Here is a tiny trained network, its code and every weight. The questions are about switching its units off for an input and a class, where a switched-off unit gives its printed mean instead of its output.

import numpy as np


def w(rows, s, z=0):
    codes = np.array(rows[::2]) - 128.0
    scale = np.full(codes.shape[1], s)
    scale[-1] = z or s
    return codes * scale


def f(y):
    return y / 2 * (1 + np.tanh(0.7978845608 * (y + 0.044715 * y**3)))


def log_softmax(a):
    a = a - a.max(-1, keepdims=True)
    return a - np.log(np.exp(a).sum(-1, keepdims=True))


def net(x, mask):
    res = np.array(x, float).reshape(1, 2) / 4 @ E
    y = f(res @ A[0][:, :-1].T + A[0][:, -1])
    res = res + np.where(mask, y, B[0][:, -1]) @ B[0][:, :-1]
    return log_softmax(res[-1] @ U[:, :-1].T + U[:, -1])


A, B = {}, {}
E = w([
[116,32,189,188,123,172,78,148,83,105,148,11],'x0',
[93,109,157,133,181,174,154,74,110,86,84,174],'x1',
],0.012)
A[0] = w([
[168,135,130,114,123,89,81,193,166,180,161,115,91],'n0',
[106,105,171,158,223,166,194,43,90,49,6,167,71],'n1',
[196,137,141,144,98,91,92,146,146,143,173,132,247],'n2',
[201,173,90,71,135,93,135,157,177,114,143,171,102],'n3',
[146,195,76,116,108,68,141,88,171,119,113,182,129],'n4',
[148,180,70,65,119,126,227,109,133,166,125,144,109],'n5',
[182,62,195,218,98,198,73,158,112,74,216,65,100],'n6',
[146,112,146,179,148,141,127,221,109,115,138,79,88],'n7',
[182,136,74,121,36,49,105,254,136,163,191,93,81],'n8',
],0.0089,0.015)
B[0] = w([
[57,50,129,102,102,161,208,207,5,196,130,197,160],'n0',
[121,88,101,101,146,177,131,178,124,144,75,185,207],'n1',
[187,146,104,128,151,150,70,92,205,119,92,122,253],'n2',
[98,145,147,131,86,121,146,144,112,107,159,109,190],'n3',
[102,149,162,144,104,108,144,117,147,100,120,106,216],'n4',
[111,130,176,182,121,138,167,113,91,104,146,115,198],'n5',
[142,165,149,146,97,115,145,154,137,87,144,68,252],'n6',
[107,123,171,132,102,111,144,191,41,131,155,122,168],'n7',
[116,116,81,95,119,154,133,198,120,175,94,169,208],'n8',
],0.022,0.014)
U = w([
[121,166,204,225,53,86,194,154,121,76,181,71,100],'0',
[118,102,52,40,123,171,160,196,116,174,71,175,116],'1',
[193,178,79,130,183,134,40,2,247,84,84,100,254],'2',
[135,111,111,117,142,103,127,91,84,158,213,137,83],'3',
],0.013,0.0085)

Each question gives the input, the list of numbers given to net, and the class t.
The units are the neurons (one row each of A and B). Each row of codes is followed by its name. A weight is (code - 128) times the scale printed after its matrix; where a second scale follows, it is the last column's (A, B and U).
mask holds one flag per neuron, in row order. A switched-off neuron (its flag False) gives its mean, the last column of its row in B, instead of its output. The means were averaged over made-up inputs and are rounded, as every weight is.
A unit's drop is (log p(t) with every unit on - log p(t) with that unit switched off) / (log p(t) with every unit on - log p(t) with every unit switched off).
The circuit of an input: a set's keep is (log p(t) with only the set's units on - log p(t) with every unit switched off) / (log p(t) with every unit on - log p(t) with every unit switched off). Starting from all 9 units, units are removed one at a time, each time the one whose removal leaves the highest keep (on an exact tie, the one counted first), for as long as the keep stays at least 0.8.
units of the circuit, in order: the units of the circuit, biggest drop first
top k neurons: the k neurons with the biggest drops, biggest first
drop when u is switched off: that unit's drop, to one decimal
input [-8,-7], class 0: units of the circuit, in order => (n5)
input [-4,1], class 0: top 2 neurons => (n5 n2)
input [-7,-7], class 0: top 2 neurons => (n5 n4)
input [3,1], class 2: top 2 neurons => (n0 n5)
input [-6,6], class 0: top 4 neurons => (n5 n4 n8 n2)
input [-1,-4], class 1: top 2 neurons => (n8 n0)
input [2,3], class 2: top 3 neurons => (n0 n8 n7)
input [-4,-2], class 0: top 3 neurons => (n5 n3 n4)
input [3,-4], class 1: top 2 neurons => (n8 n5)
input [5,6], class 1: top 3 neurons => (n1 n5 n4)
input [-3,-4], class 1: top 2 neurons => (n6 n8)
input [-3,0], class 2: top 2 neurons => (n6 n0)
input [4,-7], class 1: drop when n8 is switched off => 0.5
input [4,6], class 1: units of the circuit, in order => (n1)
input [-7,6], class 0: drop when n5 is switched off => 0.9
input [6,8], class 1: drop when n1 is switched off => 3.5
